Here is a tiny trained network, its code and every weight. The questions are about switching its units off for an input and a class, where a switched-off unit gives its printed mean instead of its output.

import numpy as np


def w(rows, s, z=0):
    codes = np.array(rows[::2]) - 128.0
    scale = np.full(codes.shape[1], s)
    scale[-1] = z or s
    return codes * scale


def f(y):
    return np.maximum(y, 0)


def log_softmax(a):
    a = a - a.max(-1, keepdims=True)
    return a - np.log(np.exp(a).sum(-1, keepdims=True))


def net(x, mask):
    res = np.array(x, float).reshape(1, 7) / 4 @ E
    y = f(res @ A[0][:, :-1].T + A[0][:, -1])
    res = res + np.where(mask, y, B[0][:, -1]) @ B[0][:, :-1]
    return log_softmax(res[-1] @ U[:, :-1].T + U[:, -1])


A, B = {}, {}
E = w([
[140,67,5,40,47,170,214,133,104,207],'x0',
[34,131,68,75,75,6,41,162,255,95],'x1',
[15,179,155,151,149,180,240,7,201,82],'x2',
[132,122,135,104,143,118,122,112,135,137],'x3',
[124,101,115,157,139,145,122,135,158,129],'x4',
[128,126,119,125,142,134,130,138,134,118],'x5',
[128,98,126,140,142,133,120,120,160,140],'x6',
],0.01)
A[0] = w([
[115,142,122,136,110,119,123,118,144,155,147],'n1',
[161,124,170,151,136,96,98,157,128,132,182],'n2',
[133,142,100,133,106,119,109,149,127,138,127],'n3',
[162,118,171,142,127,119,74,160,125,117,190],'n4',
[157,112,125,127,137,151,132,131,117,154,164],'n5',
[81,119,80,102,101,143,215,90,139,156,14],'n6',
[123,114,152,139,134,93,142,153,129,128,103],'n7',
[139,115,113,130,121,92,98,149,125,132,133],'n8',
[152,109,107,113,111,125,135,153,125,153,121],'n9',
[111,134,123,147,117,126,133,119,126,122,146],'n10',
[7,160,139,121,113,54,93,127,185,83,111],'n11',
[172,106,74,105,104,121,133,139,114,141,126],'n12',
[145,104,123,137,131,125,120,117,94,148,126],'n13',
[123,130,81,98,88,121,129,118,138,131,86],'n14',
[119,123,171,140,144,131,148,122,123,109,127],'n15',
[112,123,90,95,90,91,91,147,158,133,110],'n16',
[119,135,132,109,128,152,173,120,149,132,152],'n17',
[82,135,97,124,104,82,101,134,150,120,139],'n18',
[84,150,174,141,112,119,112,108,148,89,82],'n19',
[220,114,104,115,126,189,145,129,65,162,177],'n20',
[175,121,155,135,148,171,153,119,105,129,253],'n21',
[152,128,141,142,144,116,75,147,112,127,187],'n22',
[177,85,70,102,87,121,124,161,102,169,117],'n23',
[155,120,106,129,124,133,141,101,116,146,131],'n24',
[180,91,138,108,129,130,156,158,132,135,148],'n25',
[173,139,168,147,140,110,65,165,114,116,179],'n26',
[158,113,129,128,115,148,141,118,137,119,116],'n27',
[116,140,175,146,151,152,133,90,122,125,167],'n28',
[98,143,202,155,157,133,148,120,138,103,142],'n29',
[107,157,128,134,144,100,128,123,158,126,108],'n30',
[112,119,93,102,99,142,188,104,141,148,42],'n31',
[151,134,154,149,142,114,83,152,120,128,187],'n32',
],0.016,0.0063)
B[0] = w([
[137,137,131,114,107,124,134,135,114,124,147],'n1',
[137,104,115,124,136,171,139,122,88,91,194],'n2',
[111,117,123,130,98,115,108,121,132,130,156],'n3',
[122,74,125,105,129,156,145,120,90,82,202],'n4',
[153,115,136,107,142,132,150,122,131,156,172],'n5',
[131,32,117,95,134,187,149,116,68,44,202],'n6',
[127,129,138,114,113,132,133,128,127,122,142],'n7',
[114,130,122,132,87,110,115,131,116,113,171],'n8',
[149,135,141,115,117,93,112,127,140,165,173],'n9',
[140,135,144,113,140,136,117,112,129,138,146],'n10',
[191,123,136,102,68,139,169,142,250,121,253],'n11',
[131,132,132,148,84,87,100,145,147,170,192],'n12',
[149,106,119,118,152,134,134,132,149,142,162],'n13',
[92,133,120,148,87,120,105,130,113,117,169],'n14',
[106,163,122,150,166,130,102,134,137,141,172],'n15',
[75,155,135,124,67,89,98,123,104,123,193],'n16',
[136,122,141,146,159,150,122,123,110,92,171],'n17',
[125,101,108,119,63,104,122,149,142,100,190],'n18',
[143,135,131,126,136,124,148,127,200,152,190],'n19',
[193,76,123,103,172,149,170,121,179,208,252],'n20',
[148,152,144,143,206,171,148,107,113,132,221],'n21',
[130,79,119,107,112,155,134,115,93,100,192],'n22',
[119,158,122,153,113,78,128,148,192,207,224],'n23',
[144,97,121,130,130,152,136,145,145,145,160],'n24',
[157,122,136,117,126,138,138,129,127,178,175],'n25',
[116,51,110,115,135,175,148,124,98,68,217],'n26',
[133,140,120,123,130,136,147,135,115,138,146],'n27',
[124,205,128,155,184,133,120,147,114,133,199],'n28',
[118,220,144,144,177,107,103,117,132,153,214],'n29',
[129,122,134,137,118,140,131,134,177,129,165],'n30',
[131,58,124,95,106,157,134,123,78,82,182],'n31',
[134,85,134,120,118,162,158,113,96,95,193],'n32',
],0.025,0.022)
U = w([
[143,54,98,148,177,211,153,90,16,112,255],'0',
[204,117,121,138,102,121,157,168,223,177,118],'1',
[89,58,82,111,27,143,111,155,111,1,172],'2',
[69,99,69,162,30,18,39,193,124,164,18],'3',
[126,222,170,226,203,162,114,102,123,106,69],'4',
],0.0087,0.0025)

Each question gives the input, the list of numbers given to net, and the class t.
The units are the neurons (one row each of A and B). Each row of codes is followed by its name. A weight is (code - 128) times the scale printed after its matrix; where a second scale follows, it is the last column's (A, B and U).
mask holds one flag per neuron, in row order. A switched-off neuron (its flag False) gives its mean, the last column of its row in B, instead of its output. The means were averaged over made-up inputs and are rounded, as every weight is.
A unit's drop is (log p(t) with every unit on - log p(t) with that unit switched off) / (log p(t) with every unit on - log p(t) with every unit switched off).
most important unit: the unit with the biggest drop
k most important neurons: the k neurons with the biggest drops, biggest first
drop when u is switched off: that unit's drop, to one decimal
input [6,6,0,1,5,-5,0], class 3: most important unit -> n23
input [8,2,1,-1,-1,-8,-1], class 2: 2 most important neurons -> (n6 n31)
input [0,-3,-8,-2,-3,-3,-2], class 0: 3 most important neurons -> (n11 n26 n4)
input [1,8,-6,7,-8,6,4], class 3: 3 most important neurons -> (n23 n16 n6)
input [7,-1,1,0,3,-5,3], class 0: 2 most important neurons -> (n6 n11)
input [-5,1,-1,7,-5,-7,6], class 2: 2 most important neurons -> (n20 n21)
input [0,-7,-6,-7,-6,1,7], class 0: 3 most important neurons -> (n11 n26 n21)
input [-7,-3,1,2,-8,1,-6], class 4: 2 most important neurons -> (n29 n6)
input [5,-6,1,-5,0,-5,-8], class 0: 3 most important neurons -> (n11 n6 n31)
input [-3,0,6,3,-3,3,2], class 4: 2 most important neurons -> (n20 n29)
input [8,1,-1,-8,-6,-6,8], class 3: 2 most important neurons -> (n11 n23)
input [-4,0,5,-6,0,-4,3], class 4: drop when n20 is switched off -> 0.2
input [-5,-6,1,6,1,-1,-3], class 4: drop when n6 is switched off -> 0.1
input [-1,0,2,-2,-4,4,-1], class 4: most important unit -> n20
input [8,-2,6,2,4,-6,4], class 0: drop when n24 is switched off -> 0.0
input [1,6,0,0,-5,6,2], class 3: drop when n26 is switched off -> 0.1
